Below is a small trained network, with its code and all its weights. Each question gives an input and a class and asks what happens when units are switched off, that is, made to give their printed mean instead of their output.

import numpy as np


def w(rows, s, z=0):
    codes = np.array(rows[::2]) - 128.0
    scale = np.full(codes.shape[1], s)
    scale[-1] = z or s
    return codes * scale


def norm(h):
    return h / np.sqrt((h * h).mean(-1, keepdims=True) + 1e-5)


def f(y):
    return y / 2 * (1 + np.tanh(0.7978845608 * (y + 0.044715 * y**3)))


def log_softmax(a):
    a = a - a.max(-1, keepdims=True)
    return a - np.log(np.exp(a).sum(-1, keepdims=True))


def net(x, mask):
    res = np.array(x, float).reshape(1, 3) / 4 @ E
    u = 0
    for l in range(4):
        y = f(norm(res) @ A[l][:, :-1].T + A[l][:, -1])
        res = res + np.where(mask[u : u + 5], y, B[l][:, -1]) @ B[l][:, :-1]
        u += 5
    return log_softmax(norm(res)[-1] @ U[:, :-1].T + U[:, -1])


A, B = {}, {}
E = w([
[150,151,44,218,206,90,162,63],'x0',
[222,228,95,102,12,254,185,153],'x1',
[221,99,108,109,67,53,104,113],'x2',
],0.0089)
A[0] = w([
[105,143,157,108,128,255,152,131,2],'L0N1',
[55,156,159,151,156,120,18,82,114],'L0N2',
[50,78,127,127,31,201,148,108,175],'L0N3',
[145,14,117,107,177,88,120,115,114],'L0N4',
[25,158,115,135,87,94,111,154,86],'L0N5',
],0.0065,0.0028)
B[0] = w([
[49,144,67,109,167,96,181,102,213],'L0N1',
[250,84,97,30,120,212,195,87,230],'L0N2',
[145,121,24,177,70,148,79,177,232],'L0N3',
[83,150,172,231,148,218,100,91,253],'L0N4',
[113,109,215,27,255,77,100,126,143],'L0N5',
],0.0077,0.003)
A[1] = w([
[99,138,179,65,247,82,107,148,148],'L1N1',
[98,96,235,63,253,67,95,134,3],'L1N2',
[190,42,155,123,128,66,119,124,58],'L1N3',
[88,85,166,97,233,148,97,120,110],'L1N4',
[84,89,147,36,139,94,65,233,150],'L1N5',
],0.0073,0.0016)
B[1] = w([
[179,143,157,92,192,176,199,97,212],'L1N1',
[184,189,125,32,202,179,92,2,254],'L1N2',
[45,141,54,182,191,132,129,169,167],'L1N3',
[179,9,194,141,166,154,152,115,245],'L1N4',
[87,26,86,157,35,218,45,29,204],'L1N5',
],0.0078,0.0056)
A[2] = w([
[255,198,159,132,89,149,140,71,204],'L2N1',
[48,186,104,76,197,158,115,192,123],'L2N2',
[56,171,121,17,201,129,21,2,118],'L2N3',
[180,134,112,169,225,124,178,143,190],'L2N4',
[106,112,231,152,107,131,119,179,5],'L2N5',
],0.0076,0.0026)
B[2] = w([
[129,180,39,119,150,83,137,2,243],'L2N1',
[169,159,120,76,141,194,103,125,143],'L2N2',
[146,144,136,168,108,144,154,110,253],'L2N3',
[91,146,164,83,64,126,160,196,228],'L2N4',
[166,60,100,149,149,171,151,212,109],'L2N5',
],0.012,0.0061)
A[3] = w([
[122,201,153,193,71,95,90,54,85],'L3N1',
[93,144,114,95,85,253,160,213,89],'L3N2',
[161,122,146,171,30,105,184,162,250],'L3N3',
[181,73,128,252,112,37,59,175,119],'L3N4',
[127,198,93,124,129,136,101,155,143],'L3N5',
],0.0077,0.0022)
B[3] = w([
[215,59,151,96,135,1,143,228,220],'L3N1',
[89,186,145,62,217,139,60,222,253],'L3N2',
[94,60,110,241,158,56,124,95,189],'L3N3',
[212,136,207,178,121,230,142,255,159],'L3N4',
[143,205,123,116,79,21,209,120,193],'L3N5',
],0.0092,0.0038)
U = w([
[181,156,78,108,54,25,166,88,224],'0',
[55,241,125,18,157,166,134,204,157],'1',
[78,36,138,112,65,172,16,169,66],'2',
[206,66,221,203,125,95,137,213,42],'3',
[8,121,174,156,164,77,175,128,2],'4',
[144,69,236,109,207,191,152,6,235],'5',
],0.013,0.003)

Each question gives the input, the list of numbers given to net, and the class t.
The units are the neurons (one row each of A and B). Each row of codes is followed by its name. A weight is (code - 128) times the scale printed after its matrix; where a second scale follows, it is the last column's (A, B and U).
mask holds one flag per neuron, layer by layer. A switched-off neuron (its flag False) gives its mean, the last column of its row in B, instead of its output. The means were averaged over made-up inputs and are rounded, as every weight is.
A unit's drop is (log p(t) with every unit on - log p(t) with that unit switched off) / (log p(t) with every unit on - log p(t) with every unit switched off).
The circuit of an input: a set's keep is (log p(t) with only the set's units on - log p(t) with every unit switched off) / (log p(t) with every unit on - log p(t) with every unit switched off). Starting from the 12 units with the biggest drops (on a tie, the unit counted first), units are removed one at a time, each time the one whose removal leaves the highest keep (on an exact tie, the one counted first), for as long as the keep stays at least 0.8.
units of the circuit, in order: the units of the circuit, biggest drop first
unit that matters most: the unit with the biggest drop
k most important neurons: the k neurons with the biggest drops, biggest first
top k neurons in layer l: the k neurons of layer l with the biggest drops, biggest first
drop of u: that unit's drop, to one decimal
input [7,-2,-4], class 4: unit that matters most -> L2N4
input [7,-7,8], class 3: units of the circuit, in order -> L3N4, L2N1
input [8,-7,8], class 3: units of the circuit, in order -> L3N4, L2N1
input [2,0,-1], class 4: units of the circuit, in order -> L1N2, L2N4
input [-1,0,-1], class 2: 4 most important neurons -> L0N3, L0N5, L1N5, L0N4
input [7,1,-4], class 1: 2 most important neurons -> L2N4, L1N2
input [-6,1,5], class 2: units of the circuit, in order -> L1N2, L1N5
input [-4,4,1], class 0: 2 most important neurons -> L1N3, L2N4
input [7,-1,-1], class 4: 3 most important neurons -> L1N2, L2N4, L2N1
input [-6,2,7], class 2: units of the circuit, in order -> L0N2, L1N5, L3N5
input [8,-1,-2], class 4: 3 most important neurons -> L1N2, L2N4, L2N1
input [2,6,-2], class 0: 2 most important neurons -> L2N1, L1N3
input [0,5,-1], class 0: 3 most important neurons -> L1N3, L2N1, L2N4
input [-7,5,2], class 0: units of the circuit, in order -> L2N1
input [-7,-3,4], class 2: 4 most important neurons -> L1N5, L2N1, L0N1, L1N3
input [2,0,0], class 0: 2 most important neurons -> L1N3, L0N1
input [8,-1,-5], class 4: 3 most important neurons -> L2N4, L1N2, L1N3
input [0,-1,2], class 3: top 2 neurons in layer 1 -> L1N2, L1N1
input [-2,-3,6], class 3: 2 most important neurons -> L1N3, L0N5
input [6,-1,8], class 3: unit that matters most -> L1N2
input [3,0,1], class 0: 2 most important neurons -> L1N5, L1N3
input [7,0,-4], class 1: top 2 neurons in layer 2 -> L2N4, L2N3
input [-1,2,-1], class 1: 2 most important neurons -> L0N1, L2N1
input [8,-5,8], class 3: drop of L3N4 -> 0.2
input [1,0,-5], class 1: drop of L2N4 -> 0.1
input [-7,-1,8], class 2: drop of L1N5 -> 0.5
input [-8,2,-2], class 2: drop of L1N5 -> 1.1
input [2,0,-7], class 1: top neuron in layer 2 -> L2N4
